Below are the code and all the weights of a small trained network. Each question names an input and a class and asks about switching units off, where a switched-off unit gives its printed mean instead of its output.

import numpy as np


def w(rows, s, z=0):
    codes = np.array(rows[::2]) - 128.0
    scale = np.full(codes.shape[1], s)
    scale[-1] = z or s
    return codes * scale


def f(y):
    return y / 2 * (1 + np.tanh(0.7978845608 * (y + 0.044715 * y**3)))


def log_softmax(a):
    a = a - a.max(-1, keepdims=True)
    return a - np.log(np.exp(a).sum(-1, keepdims=True))


def net(x, mask):
    res = np.array(x, float).reshape(1, 4) / 4 @ E
    y = f(res @ A[0][:, :-1].T + A[0][:, -1])
    res = res + np.where(mask, y, B[0][:, -1]) @ B[0][:, :-1]
    return log_softmax(res[-1] @ U[:, :-1].T + U[:, -1])


A, B = {}, {}
E = w([
[58,195,133,208,190,109,141,247,22],'x0',
[185,105,123,33,252,147,186,96,45],'x1',
[115,238,238,46,77,160,190,141,133],'x2',
[255,100,238,147,132,37,112,215,137],'x3',
],0.006)
A[0] = w([
[131,48,51,195,186,104,70,116,141,57],'N0',
[130,44,72,190,172,104,84,134,149,20],'N1',
[114,241,170,56,68,119,197,123,135,82],'N2',
[15,159,33,110,132,202,148,85,131,128],'N3',
[177,91,132,38,239,152,180,126,61,73],'N4',
[187,65,111,69,82,138,130,71,238,196],'N5',
[148,69,157,88,92,146,116,2,199,168],'N6',
[116,227,182,102,110,163,199,157,161,68],'N7',
[87,136,143,184,36,116,88,157,175,56],'N8',
[67,165,122,191,175,125,139,206,54,106],'N9',
[170,120,120,70,218,108,226,94,45,93],'N10',
[220,101,197,154,153,73,79,175,141,3],'N11',
[81,156,144,167,44,111,74,163,199,70],'N12',
[55,172,130,197,161,97,149,195,50,91],'N13',
[113,213,211,73,85,171,171,135,145,84],'N14',
[75,173,115,210,43,88,113,175,197,53],'N15',
[26,148,63,125,144,226,139,40,123,121],'N16',
[90,194,127,198,194,116,148,192,80,87],'N17',
[147,208,201,81,86,167,205,148,146,49],'N18',
[160,54,37,197,186,100,64,125,130,65],'N19',
[223,115,194,143,135,58,114,168,146,27],'N20',
[96,134,143,208,39,107,85,133,156,80],'N21',
],0.0054,0.00067)
B[0] = w([
[49,131,159,184,185,79,116,44,96,229],'N0',
[80,118,146,173,194,86,139,64,97,207],'N1',
[74,120,160,209,199,71,130,45,101,209],'N2',
[206,213,205,102,39,57,32,230,27,251],'N3',
[204,200,34,159,171,253,153,161,203,217],'N4',
[63,33,145,33,58,114,206,160,167,253],'N5',
[95,50,145,64,44,113,179,168,126,248],'N6',
[50,111,157,164,178,117,138,77,94,192],'N7',
[199,138,40,148,168,204,138,131,199,211],'N8',
[86,36,153,38,36,105,214,154,168,236],'N9',
[195,176,41,140,163,238,166,148,208,210],'N10',
[177,199,198,150,82,96,45,171,73,220],'N11',
[172,158,58,146,193,209,145,120,210,218],'N12',
[67,41,167,46,34,109,207,186,182,239],'N13',
[45,128,148,177,209,84,122,46,102,206],'N14',
[192,156,46,144,162,178,153,161,191,234],'N15',
[215,205,192,97,77,96,28,213,48,253],'N16',
[82,44,121,33,65,139,178,160,174,224],'N17',
[71,129,173,200,183,81,113,63,101,201],'N18',
[48,124,165,204,191,88,137,57,83,238],'N19',
[214,176,181,92,54,74,39,191,55,217],'N20',
[183,172,55,162,184,201,149,112,171,212],'N21',
],0.0055,0.0044)
U = w([
[93,18,142,62,55,115,208,152,156,255],'0',
[186,195,167,122,83,89,9,175,59,91],'1',
[180,167,62,153,186,223,161,129,187,97],'2',
[53,111,158,188,202,70,125,38,92,57],'3',
],0.012,0.0005)

Each question gives the input, the list of numbers given to net, and the class t.
The units are the neurons (one row each of A and B). Each row of codes is followed by its name. A weight is (code - 128) times the scale printed after its matrix; where a second scale follows, it is the last column's (A, B and U).
mask holds one flag per neuron, in row order. A switched-off neuron (its flag False) gives its mean, the last column of its row in B, instead of its output. The means were averaged over made-up inputs and are rounded, as every weight is.
A unit's drop is (log p(t) with every unit on - log p(t) with that unit switched off) / (log p(t) with every unit on - log p(t) with every unit switched off).
The circuit of an input: a set's keep is (log p(t) with only the set's units on - log p(t) with every unit switched off) / (log p(t) with every unit on - log p(t) with every unit switched off). Starting from the 12 units with the biggest drops (on a tie, the unit counted first), units are removed one at a time, each time the one whose removal leaves the highest keep (on an exact tie, the one counted first), for as long as the keep stays at least 0.8.
circuit, biggest first: the units of the circuit, biggest drop first
k most important neurons: the k neurons with the biggest drops, biggest first
drop of u: that unit's drop, to one decimal
input [8,7,-1,-7], class 0: circuit, biggest first -> (N9)
input [-3,7,8,5], class 3: circuit, biggest first -> (N18; N14)
input [7,-6,-3,-4], class 0: 3 most important neurons -> (N13; N9; N17)
input [-4,3,5,-4], class 3: circuit, biggest first -> (N2; N14)
input [-6,4,4,7], class 1: 2 most important neurons -> (N20; N11)
input [-4,2,-4,6], class 1: 2 most important neurons -> (N11; N20)
input [6,-8,7,1], class 2: 3 most important neurons -> (N15; N12; N8)
input [-2,8,8,0], class 2: 2 most important neurons -> (N4; N10)
input [6,-5,-3,1], class 0: 2 most important neurons -> (N13; N9)
input [-5,7,-8,-2], class 3: 3 most important neurons -> (N19; N0; N1)
input [-4,-2,7,-6], class 3: 2 most important neurons -> (N2; N14)
input [-3,8,2,7], class 2: 4 most important neurons -> (N4; N10; N3; N16)
input [1,1,4,-3], class 3: 4 most important neurons -> (N20; N11; N2; N14)
input [4,-5,-1,-6], class 1: circuit, biggest first -> (N3)
input [-5,5,2,-6], class 1: 2 most important neurons -> (N16; N3)
input [3,-3,5,-7], class 1: 2 most important neurons -> (N3; N16)
input [5,-5,-1,-5], class 0: 4 most important neurons -> (N13; N9; N17; N11)
input [8,-5,-1,-6], class 0: 3 most important neurons -> (N13; N9; N17)
input [2,7,3,4], class 2: drop of N5 -> 0.0
input [4,-5,6,-2], class 3: drop of N4 -> 0.2
input [-1,5,7,4], class 3: drop of N14 -> 0.1
input [8,6,0,-3], class 0: drop of N13 -> 0.1
